Here is a tiny trained network, its code and every weight. The questions are about switching its units off for an input and a class, where a switched-off unit gives its printed mean instead of its output.

import numpy as np


def w(rows, s, z=0):
    codes = np.array(rows[::2]) - 128.0
    scale = np.full(codes.shape[1], s)
    scale[-1] = z or s
    return codes * scale


def f(y):
    return np.maximum(y, 0)


def log_softmax(a):
    a = a - a.max(-1, keepdims=True)
    return a - np.log(np.exp(a).sum(-1, keepdims=True))


def net(x, mask):
    res = np.array(x, float).reshape(1, 5) / 4 @ E
    y = f(res @ A[0][:, :-1].T + A[0][:, -1])
    res = res + np.where(mask, y, B[0][:, -1]) @ B[0][:, :-1]
    return log_softmax(res[-1] @ U[:, :-1].T + U[:, -1])


A, B = {}, {}
E = w([
[9,82,137],'x0',
[126,137,151],'x1',
[64,230,101],'x2',
[126,129,130],'x3',
[129,126,127],'x4',
],0.012)
A[0] = w([
[18,118,145,81],'n0',
[137,92,57,174],'n1',
[82,218,79,70],'n2',
[203,80,133,141],'n3',
[251,245,122,80],'n4',
[152,79,168,38],'n5',
[83,221,31,84],'n6',
[124,113,118,251],'n7',
[124,26,62,119],'n8',
[166,45,101,3],'n9',
],0.011,0.0069)
B[0] = w([
[104,31,68,204],'n0',
[68,168,117,161],'n1',
[249,123,200,197],'n2',
[141,189,150,200],'n3',
[86,24,65,250],'n4',
[173,138,216,148],'n5',
[159,126,254,210],'n6',
[98,192,93,203],'n7',
[164,179,170,177],'n8',
[187,102,180,154],'n9',
],0.0087,0.011)
U = w([
[161,183,248,41],'0',
[121,24,60,48],'1',
[120,216,131,254],'2',
],0.011,0.008)

Each question gives the input, the list of numbers given to net, and the class t.
The units are the neurons (one row each of A and B). Each row of codes is followed by its name. A weight is (code - 128) times the scale printed after its matrix; where a second scale follows, it is the last column's (A, B and U).
mask holds one flag per neuron, in row order. A switched-off neuron (its flag False) gives its mean, the last column of its row in B, instead of its output. The means were averaged over made-up inputs and are rounded, as every weight is.
A unit's drop is (log p(t) with every unit on - log p(t) with that unit switched off) / (log p(t) with every unit on - log p(t) with every unit switched off).
The circuit of an input: a set's keep is (log p(t) with only the set's units on - log p(t) with every unit switched off) / (log p(t) with every unit on - log p(t) with every unit switched off). Starting from all 10 units, units are removed one at a time, each time the one whose removal leaves the highest keep (on an exact tie, the one counted first), for as long as the keep stays at least 0.8.
circuit, biggest first: the units of the circuit, biggest drop first
unit that matters most: the unit with the biggest drop
top k neurons: the k neurons with the biggest drops, biggest first
drop when u is switched off: that unit's drop, to one decimal
input [-1,-8,-3,2,-8], class 2: unit that matters most -> n6
input [8,3,6,3,-3], class 1: top 3 neurons -> [n0, n3, n8]
input [-2,5,-2,-3,-2], class 2: circuit, biggest first -> [n0, n6, n2]
input [-7,-7,8,-7,3], class 0: top 3 neurons -> [n6, n2, n0]
input [5,-3,7,8,-6], class 0: top 2 neurons -> [n6, n2]
input [3,4,5,-7,0], class 0: circuit, biggest first -> [n6, n2]
input [-7,-8,-7,7,2], class 2: top 4 neurons -> [n3, n6, n2, n4]
input [-3,7,-4,1,-5], class 2: top 4 neurons -> [n6, n2, n0, n3]
input [2,5,-2,-1,2], class 2: top 4 neurons -> [n4, n6, n0, n2]
input [-8,8,-7,7,5], class 1: top 3 neurons -> [n4, n6, n2]
input [4,-5,5,8,5], class 0: top 3 neurons -> [n6, n4, n2]
input [6,5,-7,-8,3], class 0: top 3 neurons -> [n4, n8, n5]
input [-4,-7,-5,3,7], class 2: top 4 neurons -> [n6, n2, n1, n3]
input [-4,-3,7,7,7], class 0: circuit, biggest first -> [n6]
input [3,7,-7,7,-7], class 0: drop when n4 is switched off -> 0.1
input [0,-6,-5,7,1], class 2: drop when n6 is switched off -> 0.5
input [-3,-7,-6,-1,-7], class 2: drop when n0 is switched off -> -0.2
